Below is a small trained network, with its code and all its weights. Each question gives an input and a class and asks what happens when units are switched off, that is, made to give their printed mean instead of their output.

import numpy as np


def w(rows, s, z=0):
    codes = np.array(rows[::2]) - 128.0
    scale = np.full(codes.shape[1], s)
    scale[-1] = z or s
    return codes * scale


def f(y):
    return np.maximum(y, 0)


def log_softmax(a):
    a = a - a.max(-1, keepdims=True)
    return a - np.log(np.exp(a).sum(-1, keepdims=True))


def net(x, mask):
    res = np.array(x, float).reshape(1, 8) / 4 @ E
    y = f(res @ A[0][:, :-1].T + A[0][:, -1])
    res = res + np.where(mask, y, B[0][:, -1]) @ B[0][:, :-1]
    return log_softmax(res[-1] @ U[:, :-1].T + U[:, -1])


A, B = {}, {}
E = w([
[232,148,174,51,65,70,126,136],'x0',
[123,67,171,1,202,171,115,169],'x1',
[156,184,148,163,74,195,27,175],'x2',
[97,183,194,109,50,62,142,139],'x3',
[136,156,60,108,86,131,200,232],'x4',
[26,210,181,114,163,102,119,153],'x5',
[127,92,153,147,172,132,153,47],'x6',
[181,209,119,148,201,93,200,112],'x7',
],0.008)
A[0] = w([
[44,111,110,188,206,88,152,57,228],'n1',
[227,113,90,59,74,110,157,127,232],'n2',
[131,162,52,191,59,175,116,159,239],'n3',
[135,8,144,79,150,144,112,107,254],'n4',
[109,255,173,110,98,99,149,160,230],'n5',
[40,126,146,117,185,178,54,93,176],'n6',
[233,164,91,189,122,137,103,92,192],'n7',
[102,137,204,131,105,113,50,80,187],'n8',
],0.0083,0.0034)
B[0] = w([
[52,192,103,154,153,173,238,36,254],'n1',
[231,77,98,88,165,79,112,145,238],'n2',
[105,72,2,217,94,103,76,177,236],'n3',
[151,57,147,13,155,189,121,113,245],'n4',
[129,217,134,91,83,4,142,215,254],'n5',
[37,157,155,97,140,220,103,131,238],'n6',
[206,110,133,248,207,67,74,81,212],'n7',
[123,143,234,123,50,145,76,73,217],'n8',
],0.0072,0.0091)
U = w([
[156,112,218,106,79,187,33,73,28],'0',
[61,107,60,192,65,142,79,209,202],'1',
[223,102,103,212,187,104,84,88,110],'2',
[55,130,143,70,180,235,94,163,58],'3',
[107,140,88,137,188,182,255,47,201],'4',
[200,42,118,13,143,133,145,139,79],'5',
[54,159,182,169,56,108,143,53,61],'6',
[145,219,156,78,108,44,157,206,254],'7',
],0.0088,0.0016)

Each question gives the input, the list of numbers given to net, and the class t.
The units are the neurons (one row each of A and B). Each row of codes is followed by its name. A weight is (code - 128) times the scale printed after its matrix; where a second scale follows, it is the last column's (A, B and U).
mask holds one flag per neuron, in row order. A switched-off neuron (its flag False) gives its mean, the last column of its row in B, instead of its output. The means were averaged over made-up inputs and are rounded, as every weight is.
A unit's drop is (log p(t) with every unit on - log p(t) with that unit switched off) / (log p(t) with every unit on - log p(t) with every unit switched off).
The circuit of an input: a set's keep is (log p(t) with only the set's units on - log p(t) with every unit switched off) / (log p(t) with every unit on - log p(t) with every unit switched off). Starting from all 8 units, units are removed one at a time, each time the one whose removal leaves the highest keep (on an exact tie, the one counted first), for as long as the keep stays at least 0.8.
circuit, biggest first: the units of the circuit, biggest drop first
most important unit: the unit with the biggest drop
k most important neurons: the k neurons with the biggest drops, biggest first
drop of u: that unit's drop, to one decimal
input [8,0,3,-3,-3,-3,-2,-1], class 2: 4 most important neurons : [n7; n6; n2; n5]
input [-8,-5,5,-4,-6,7,0,-8], class 3: 2 most important neurons : [n6; n5]
input [4,-6,-7,7,-8,-7,-8,-3], class 2: circuit, biggest first : [n2; n7]
input [0,-2,-4,4,-2,-7,1,-3], class 5: most important unit : n4
input [5,-2,5,8,0,7,6,-5], class 7: 2 most important neurons : [n5; n1]
input [2,6,8,-6,0,-2,-6,-3], class 5: 4 most important neurons : [n4; n1; n2; n8]
input [7,-5,8,-8,2,6,-5,2], class 2: 2 most important neurons : [n7; n3]
input [2,-5,6,4,7,-5,8,-2], class 2: 3 most important neurons : [n7; n2; n6]
input [1,-8,4,3,4,-8,-6,3], class 2: drop of n2 : 0.1
input [2,-5,0,-4,3,-6,3,-7], class 2: drop of n7 : 0.3
input [1,-2,-6,-4,-2,6,-6,-3], class 4: drop of n1 : 0.4
